Here is a tiny trained network, its code and every weight. The questions are about switching its units off for an input and a class, where a switched-off unit gives its printed mean instead of its output.

import numpy as np


def w(rows, s, z=0):
    codes = np.array(rows[::2]) - 128.0
    scale = np.full(codes.shape[1], s)
    scale[-1] = z or s
    return codes * scale


def f(y):
    return np.maximum(y, 0)


def log_softmax(a):
    a = a - a.max(-1, keepdims=True)
    return a - np.log(np.exp(a).sum(-1, keepdims=True))


def net(x, mask):
    res = np.array(x, float).reshape(1, 3) / 4 @ E
    y = f(res @ A[0][:, :-1].T + A[0][:, -1])
    res = res + np.where(mask, y, B[0][:, -1]) @ B[0][:, :-1]
    return log_softmax(res[-1] @ U[:, :-1].T + U[:, -1])


A, B = {}, {}
E = w([
[246,212,75,119],'x0',
[164,54,76,208],'x1',
[31,192,62,173],'x2',
],0.013)
A[0] = w([
[139,182,171,45,39],'N0',
[94,100,92,133,65],'N1',
[100,191,125,103,63],'N2',
[153,91,155,85,68],'N3',
[102,69,178,165,54],'N4',
[139,73,170,141,62],'N5',
[147,92,176,73,56],'N6',
[199,102,115,129,126],'N7',
[105,65,140,121,49],'N8',
[115,115,153,76,74],'N9',
[181,76,254,68,86],'N10',
[187,89,104,111,108],'N11',
[83,163,168,92,137],'N12',
[83,167,59,167,70],'N13',
[181,190,96,132,94],'N14',
[163,172,107,129,132],'N15',
[180,113,98,111,117],'N16',
[40,154,147,127,112],'N17',
[121,178,175,16,172],'N18',
[75,172,112,163,174],'N19',
[109,172,170,93,178],'N20',
[144,77,98,222,105],'N21',
[136,176,182,89,32],'N22',
[116,98,171,164,201],'N23',
[214,80,103,92,161],'N24',
[81,110,180,149,187],'N25',
[167,192,114,134,159],'N26',
[198,107,64,156,114],'N27',
[183,130,166,131,87],'N28',
[164,188,82,105,23],'N29',
[110,54,165,105,128],'N30',
[176,205,89,132,43],'N31',
[164,161,73,94,70],'N32',
[178,145,132,137,107],'N33',
[173,77,185,75,198],'N34',
[125,84,88,178,25],'N35',
[85,49,178,201,164],'N36',
[100,149,47,141,1],'N37',
[136,101,148,86,71],'N38',
[186,124,109,156,107],'N39',
],0.016,0.0095)
B[0] = w([
[214,12,125,220,188],'N0',
[118,194,91,43,161],'N1',
[84,211,132,112,166],'N2',
[55,189,113,70,167],'N3',
[199,44,199,232,185],'N4',
[154,84,128,153,165],'N5',
[30,198,38,80,173],'N6',
[52,146,211,133,199],'N7',
[123,46,214,251,167],'N8',
[73,207,127,71,153],'N9',
[198,79,38,66,241],'N10',
[62,146,206,148,186],'N11',
[121,195,189,112,190],'N12',
[130,38,45,151,201],'N13',
[174,60,68,99,199],'N14',
[144,77,79,165,183],'N15',
[84,160,189,136,179],'N16',
[120,208,182,91,214],'N17',
[177,70,40,116,235],'N18',
[115,221,156,131,216],'N19',
[89,215,129,59,194],'N20',
[195,54,61,129,215],'N21',
[155,34,204,236,164],'N22',
[129,184,85,65,198],'N23',
[84,165,212,179,230],'N24',
[101,226,140,111,213],'N25',
[136,52,102,182,201],'N26',
[89,129,218,173,207],'N27',
[55,147,198,174,175],'N28',
[100,155,21,66,175],'N29',
[149,84,82,125,198],'N30',
[129,112,27,104,192],'N31',
[114,127,82,131,176],'N32',
[72,201,178,150,173],'N33',
[234,37,71,161,234],'N34',
[122,215,16,2,170],'N35',
[158,110,53,86,252],'N36',
[250,17,168,220,163],'N37',
[126,228,103,27,151],'N38',
[73,122,191,124,181],'N39',
],0.01,0.017)
U = w([
[92,148,42,74,24],'0',
[158,27,142,204,254],'1',
[35,218,248,154,200],'2',
],0.014,0.003)

Each question gives the input, the list of numbers given to net, and the class t.
The units are the neurons (one row each of A and B). Each row of codes is followed by its name. A weight is (code - 128) times the scale printed after its matrix; where a second scale follows, it is the last column's (A, B and U).
mask holds one flag per neuron, in row order. A switched-off neuron (its flag False) gives its mean, the last column of its row in B, instead of its output. The means were averaged over made-up inputs and are rounded, as every weight is.
A unit's drop is (log p(t) with every unit on - log p(t) with that unit switched off) / (log p(t) with every unit on - log p(t) with every unit switched off).
most important unit: the unit with the biggest drop
k most important neurons: the k neurons with the biggest drops, biggest first
drop of u: that unit's drop, to one decimal
input [-8,6,1], class 0: 4 most important neurons => (N35, N36, N23, N1)
input [-3,8,3], class 0: most important unit => N35
input [-3,0,-4], class 0: 2 most important neurons => (N0, N6)
input [-2,0,-8], class 0: 4 most important neurons => (N6, N3, N38, N10)
input [1,-5,-5], class 1: 4 most important neurons => (N0, N22, N34, N35)
input [-2,4,1], class 0: 2 most important neurons => (N0, N34)
input [-4,3,1], class 0: 2 most important neurons => (N0, N34)
input [5,5,1], class 1: 2 most important neurons => (N21, N14)
input [8,-7,-1], class 1: 2 most important neurons => (N0, N22)
input [-5,-6,1], class 2: 2 most important neurons => (N12, N17)
input [8,8,8], class 1: drop of N37 => 1.4
input [6,5,3], class 1: drop of N1 => 0.0
input [5,-4,-8], class 1: drop of N0 => 0.3
input [-1,-4,-8], class 0: most important unit => N6
